Below is a small trained network, with its code and all its weights. Each question gives an input and a class and asks what happens when units are switched off, that is, made to give their printed mean instead of their output.

import numpy as np


def w(rows, s, z=0):
    codes = np.array(rows[::2]) - 128.0
    scale = np.full(codes.shape[1], s)
    scale[-1] = z or s
    return codes * scale


def norm(h):
    return h / np.sqrt((h * h).mean(-1, keepdims=True) + 1e-5)


def f(y):
    return y / 2 * (1 + np.tanh(0.7978845608 * (y + 0.044715 * y**3)))


def log_softmax(a):
    a = a - a.max(-1, keepdims=True)
    return a - np.log(np.exp(a).sum(-1, keepdims=True))


def net(x, mask):
    res = np.array(x, float).reshape(1, 5) / 4 @ E
    u = 0
    for l in range(3):
        y = f(norm(res) @ A[l][:, :-1].T + A[l][:, -1])
        res = res + np.where(mask[u : u + 13], y, B[l][:, -1]) @ B[l][:, :-1]
        u += 13
    return log_softmax(norm(res)[-1] @ U[:, :-1].T + U[:, -1])


A, B = {}, {}
E = w([
[187,213,69,149,163],'x0',
[73,154,138,75,189],'x1',
[128,87,57,253,21],'x2',
[143,250,224,135,119],'x3',
[141,121,150,244,164],'x4',
],0.0066)
A[0] = w([
[101,176,22,129,72,127],'L0N1',
[76,78,107,135,134,192],'L0N2',
[14,56,136,58,67,152],'L0N3',
[147,129,162,160,198,177],'L0N4',
[166,234,134,169,228,200],'L0N5',
[94,145,34,167,142,185],'L0N6',
[168,60,58,246,128,123],'L0N7',
[93,76,125,91,138,103],'L0N8',
[107,150,191,18,60,92],'L0N9',
[107,212,254,160,90,152],'L0N10',
[189,108,172,82,221,207],'L0N11',
[104,59,88,125,195,72],'L0N12',
[125,60,202,104,81,249],'L0N13',
],0.0081,0.002)
B[0] = w([
[178,198,105,148,144,177],'L0N1',
[80,160,155,82,168,159],'L0N2',
[128,95,157,142,130,210],'L0N3',
[163,77,188,110,95,166],'L0N4',
[181,137,155,90,93,253],'L0N5',
[220,164,169,94,160,178],'L0N6',
[146,146,125,91,184,235],'L0N7',
[147,76,183,106,112,150],'L0N8',
[168,99,67,93,2,209],'L0N9',
[133,90,168,119,76,237],'L0N10',
[67,98,108,97,95,212],'L0N11',
[109,76,171,126,149,157],'L0N12',
[18,96,47,244,210,189],'L0N13',
],0.0077,0.0054)
A[1] = w([
[186,29,33,204,160,152],'L1N1',
[197,211,138,169,82,240],'L1N2',
[31,115,49,72,176,54],'L1N3',
[169,163,30,123,12,45],'L1N4',
[154,61,173,176,186,99],'L1N5',
[163,58,151,86,81,199],'L1N6',
[92,126,172,212,172,162],'L1N7',
[82,138,41,110,94,111],'L1N8',
[178,81,56,94,242,253],'L1N9',
[79,135,124,213,104,117],'L1N10',
[33,2,125,89,82,88],'L1N11',
[122,118,165,14,135,58],'L1N12',
[154,181,37,178,138,156],'L1N13',
],0.0079,0.0013)
B[1] = w([
[139,184,154,66,147,194],'L1N1',
[181,49,202,83,182,227],'L1N2',
[130,72,183,220,170,163],'L1N3',
[160,53,12,88,110,193],'L1N4',
[2,101,91,60,74,156],'L1N5',
[130,104,33,201,205,196],'L1N6',
[80,167,129,121,63,143],'L1N7',
[152,70,151,126,26,140],'L1N8',
[136,176,102,202,164,201],'L1N9',
[152,207,213,73,25,136],'L1N10',
[117,170,130,138,179,255],'L1N11',
[106,156,111,111,121,192],'L1N12',
[172,178,65,138,152,169],'L1N13',
],0.0057,0.006)
A[2] = w([
[217,182,65,188,99,148],'L2N1',
[68,42,206,69,86,80],'L2N2',
[200,146,69,137,180,85],'L2N3',
[148,90,109,187,95,80],'L2N4',
[129,141,129,162,127,103],'L2N5',
[96,127,150,125,48,159],'L2N6',
[60,171,174,158,120,86],'L2N7',
[34,96,111,103,227,97],'L2N8',
[122,140,166,37,134,251],'L2N9',
[77,208,40,135,162,191],'L2N10',
[137,2,112,115,197,191],'L2N11',
[129,188,129,40,123,132],'L2N12',
[19,91,171,123,58,131],'L2N13',
],0.0094,0.0031)
B[2] = w([
[133,125,99,121,254,246],'L2N1',
[207,171,142,157,165,244],'L2N2',
[147,230,78,145,129,217],'L2N3',
[136,192,121,168,151,131],'L2N4',
[148,179,168,59,156,116],'L2N5',
[130,94,102,152,63,169],'L2N6',
[148,159,50,162,100,139],'L2N7',
[83,48,138,147,169,250],'L2N8',
[33,81,122,140,88,245],'L2N9',
[134,135,189,110,67,180],'L2N10',
[113,128,227,128,176,253],'L2N11',
[63,143,73,77,50,190],'L2N12',
[129,231,76,191,160,236],'L2N13',
],0.007,0.0049)
U = w([
[165,37,27,106,74,21],'0',
[83,211,102,222,66,99],'1',
[28,42,149,151,222,254],'2',
[222,219,68,106,239,95],'3',
[58,126,114,11,44,87],'4',
[196,87,247,110,87,63],'5',
],0.013,0.0029)

Each question gives the input, the list of numbers given to net, and the class t.
The units are the neurons (one row each of A and B). Each row of codes is followed by its name. A weight is (code - 128) times the scale printed after its matrix; where a second scale follows, it is the last column's (A, B and U).
mask holds one flag per neuron, layer by layer. A switched-off neuron (its flag False) gives its mean, the last column of its row in B, instead of its output. The means were averaged over made-up inputs and are rounded, as every weight is.
A unit's drop is (log p(t) with every unit on - log p(t) with that unit switched off) / (log p(t) with every unit on - log p(t) with every unit switched off).
The circuit of an input: a set's keep is (log p(t) with only the set's units on - log p(t) with every unit switched off) / (log p(t) with every unit on - log p(t) with every unit switched off). Starting from the 12 units with the biggest drops (on a tie, the unit counted first), units are removed one at a time, each time the one whose removal leaves the highest keep (on an exact tie, the one counted first), for as long as the keep stays at least 0.8.
circuit, biggest first: the units of the circuit, biggest drop first
most important unit: the unit with the biggest drop
top k neurons: the k neurons with the biggest drops, biggest first
top k neurons in layer l: the k neurons of layer l with the biggest drops, biggest first
drop when u is switched off: that unit's drop, to one decimal
input [-8,0,5,0,5], class 1: circuit, biggest first => L1N10, L2N13
input [2,5,4,-6,-3], class 3: circuit, biggest first => L0N1, L0N6
input [1,-6,-5,-2,-2], class 2: circuit, biggest first => L0N11, L2N11
input [-1,-2,-5,1,2], class 2: most important unit => L1N6
input [-3,-6,5,-7,-5], class 2: circuit, biggest first => L0N9, L2N11
input [-3,-1,-7,5,4], class 4: top 3 neurons in layer 2 => L2N9, L2N12, L2N3
input [2,8,6,-5,-1], class 3: top 2 neurons in layer 0 => L0N1, L0N6
input [-4,0,2,3,-6], class 0: top 2 neurons => L0N9, L1N4
input [4,-6,2,8,-4], class 0: top 3 neurons => L1N4, L0N10, L2N11
input [-4,-4,-1,-1,-6], class 2: top 2 neurons in layer 0 => L0N13, L0N3
input [-7,6,4,4,-7], class 1: top 2 neurons => L2N13, L0N13
input [-2,-4,5,7,5], class 5: top 3 neurons => L1N2, L0N11, L2N3
input [7,1,3,8,8], class 5: top 2 neurons => L1N2, L0N10
input [1,3,0,5,-5], class 4: top neuron in layer 0 => L0N13
input [8,4,-5,2,6], class 5: top 2 neurons => L0N5, L0N4
input [1,0,6,8,2], class 5: top 2 neurons => L1N2, L0N10
input [-5,-4,-5,3,1], class 1: top 3 neurons => L2N13, L1N2, L0N7
input [-5,5,3,1,6], class 1: top 2 neurons in layer 2 => L2N13, L2N7
input [-1,0,0,2,4], class 5: top 2 neurons in layer 0 => L0N5, L0N13
input [-2,-4,-7,8,2], class 4: top 2 neurons in layer 1 => L1N3, L1N12
input [-2,-7,0,1,5], class 1: most important unit => L0N9
input [7,2,-7,4,7], class 5: top 2 neurons => L0N5, L0N4
input [0,8,-4,3,5], class 4: top 2 neurons in layer 0 => L0N5, L0N13
input [-7,-2,7,-3,0], class 1: drop when L1N10 is switched off => 0.9
input [-3,1,-3,3,1], class 1: drop when L1N2 is switched off => 0.4
input [0,-5,-6,2,4], class 5: drop when L0N5 is switched off => 0.6
